Here is a tiny trained network, its code and every weight. The questions are about switching its units off for an input and a class, where a switched-off unit gives its printed mean instead of its output.

import numpy as np


def w(rows, s, z=0):
    codes = np.array(rows[::2]) - 128.0
    scale = np.full(codes.shape[1], s)
    scale[-1] = z or s
    return codes * scale


def norm(h):
    return h / np.sqrt((h * h).mean(-1, keepdims=True) + 1e-5)


def f(y):
    return np.maximum(y, 0)


def log_softmax(a):
    a = a - a.max(-1, keepdims=True)
    return a - np.log(np.exp(a).sum(-1, keepdims=True))


def net(x, mask):
    res = np.array(x, float).reshape(1, 3) / 4 @ E
    u = 0
    for l in range(2):
        y = f(norm(res) @ A[l][:, :-1].T + A[l][:, -1])
        res = res + np.where(mask[u : u + 7], y, B[l][:, -1]) @ B[l][:, :-1]
        u += 7
    return log_softmax(norm(res)[-1] @ U[:, :-1].T + U[:, -1])


A, B = {}, {}
E = w([
[102,133,119,143,86,254,232,165,186],'x0',
[51,32,98,187,30,125,219,79,97],'x1',
[91,55,151,132,83,56,123,244,136],'x2',
],0.0065)
A[0] = w([
[151,82,130,106,146,85,134,254,145,40],'0.n1',
[148,91,103,189,83,102,136,71,67,71],'0.n2',
[135,64,123,153,24,74,115,85,114,34],'0.n3',
[102,68,189,137,129,58,93,142,123,200],'0.n4',
[127,141,146,178,78,110,159,84,111,100],'0.n5',
[137,126,118,101,127,161,193,178,218,98],'0.n6',
[100,94,140,69,138,154,172,230,175,4],'0.n7',
],0.0078,0.0041)
B[0] = w([
[224,15,255,117,115,113,166,66,146,229],'0.n1',
[216,193,200,183,157,94,186,80,114,206],'0.n2',
[131,153,162,190,190,123,154,200,56,207],'0.n3',
[64,70,78,112,173,201,159,136,133,254],'0.n4',
[134,13,131,78,98,158,120,62,103,180],'0.n5',
[202,205,100,110,118,128,108,185,148,226],'0.n6',
[136,237,121,179,81,40,122,102,145,206],'0.n7',
],0.0072,0.0059)
A[1] = w([
[104,115,98,166,35,160,166,120,155,73],'1.n1',
[50,96,107,194,86,96,160,247,110,88],'1.n2',
[107,117,38,110,160,142,95,108,149,5],'1.n3',
[133,66,126,111,123,153,77,105,160,14],'1.n4',
[147,158,110,114,113,173,158,157,220,81],'1.n5',
[165,143,132,148,126,162,171,171,138,190],'1.n6',
[156,147,172,145,136,97,92,98,151,58],'1.n7',
],0.012,0.0026)
B[1] = w([
[97,118,96,9,107,75,126,107,136,208],'1.n1',
[151,215,69,123,159,137,111,194,149,224],'1.n2',
[143,180,85,91,72,127,110,155,177,150],'1.n3',
[122,72,122,104,198,123,79,94,167,153],'1.n4',
[128,89,157,211,151,150,122,130,98,252],'1.n5',
[85,113,154,105,94,150,72,74,124,255],'1.n6',
[98,149,84,131,93,101,171,152,139,211],'1.n7',
],0.012,0.0066)
U = w([
[132,206,59,71,106,101,114,164,155,250],'0',
[113,149,173,188,140,210,75,112,127,71],'1',
[147,111,126,191,155,104,199,66,59,62],'2',
[75,82,122,63,64,152,154,92,104,161],'3',
[130,42,150,86,176,101,102,167,164,134],'4',
[162,120,204,181,51,106,114,190,179,17],'5',
[100,123,102,186,174,113,189,251,76,51],'6',
],0.017,0.0022)

Each question gives the input, the list of numbers given to net, and the class t.
The units are the neurons (one row each of A and B). Each row of codes is followed by its name. A weight is (code - 128) times the scale printed after its matrix; where a second scale follows, it is the last column's (A, B and U).
mask holds one flag per neuron, layer by layer. A switched-off neuron (its flag False) gives its mean, the last column of its row in B, instead of its output. The means were averaged over made-up inputs and are rounded, as every weight is.
A unit's drop is (log p(t) with every unit on - log p(t) with that unit switched off) / (log p(t) with every unit on - log p(t) with every unit switched off).
The circuit of an input: a set's keep is (log p(t) with only the set's units on - log p(t) with every unit switched off) / (log p(t) with every unit on - log p(t) with every unit switched off). Starting from the 12 units with the biggest drops (on a tie, the unit counted first), units are removed one at a time, each time the one whose removal leaves the highest keep (on an exact tie, the one counted first), for as long as the keep stays at least 0.8.
units of the circuit, in order: the units of the circuit, biggest drop first
top k neurons: the k neurons with the biggest drops, biggest first
top k neurons in layer l: the k neurons of layer l with the biggest drops, biggest first
drop of u: that unit's drop, to one decimal
input [1,8,5], class 0: units of the circuit, in order -> 1.n2
input [1,-4,3], class 5: units of the circuit, in order -> 0.n7; 0.n1
input [1,4,1], class 0: top 2 neurons -> 0.n1; 1.n2
input [-1,1,7], class 6: top 3 neurons in layer 0 -> 0.n3; 0.n1; 0.n4
input [7,1,2], class 0: top 3 neurons -> 1.n1; 0.n1; 1.n2
input [-5,0,-8], class 0: top 3 neurons in layer 0 -> 0.n1; 0.n3; 0.n2
input [-4,1,7], class 6: top 3 neurons -> 0.n3; 1.n2; 1.n6
input [-5,4,7], class 6: top 2 neurons -> 0.n3; 1.n2
input [8,1,-7], class 3: top 4 neurons -> 1.n1; 0.n2; 0.n3; 1.n2
input [-3,6,4], class 6: top 2 neurons -> 1.n2; 0.n3
input [8,8,6], class 0: units of the circuit, in order -> 1.n2; 1.n1
input [0,-5,2], class 4: top 4 neurons in layer 0 -> 0.n2; 0.n1; 0.n3; 0.n6
input [-1,-7,1], class 4: top 2 neurons -> 0.n7; 0.n2
input [0,7,7], class 6: top 3 neurons -> 0.n3; 1.n2; 0.n6
input [-5,8,1], class 6: top 2 neurons -> 0.n3; 0.n1
input [2,2,1], class 0: top neuron -> 0.n1
input [2,-4,0], class 1: top 2 neurons -> 1.n5; 1.n6
input [4,8,2], class 0: top 2 neurons -> 1.n2; 0.n1
input [6,3,6], class 0: top 2 neurons -> 1.n2; 1.n1
input [8,-6,3], class 5: top 2 neurons -> 0.n7; 0.n4
input [3,-7,7], class 5: top 2 neurons -> 0.n7; 0.n1
input [1,2,-4], class 3: top neuron in layer 1 -> 1.n5
input [7,2,-8], class 3: top 2 neurons in layer 0 -> 0.n2; 0.n3
input [2,-7,-4], class 1: top 3 neurons in layer 1 -> 1.n5; 1.n2; 1.n1
input [-1,-6,1], class 4: top 4 neurons in layer 1 -> 1.n2; 1.n4; 1.n1; 1.n3
input [0,6,2], class 6: top 2 neurons in layer 0 -> 0.n3; 0.n2
input [-4,7,3], class 6: drop of 0.n3 -> 0.2
input [6,4,1], class 0: drop of 0.n1 -> 0.5
input [0,-6,2], class 4: top neuron in layer 1 -> 1.n4
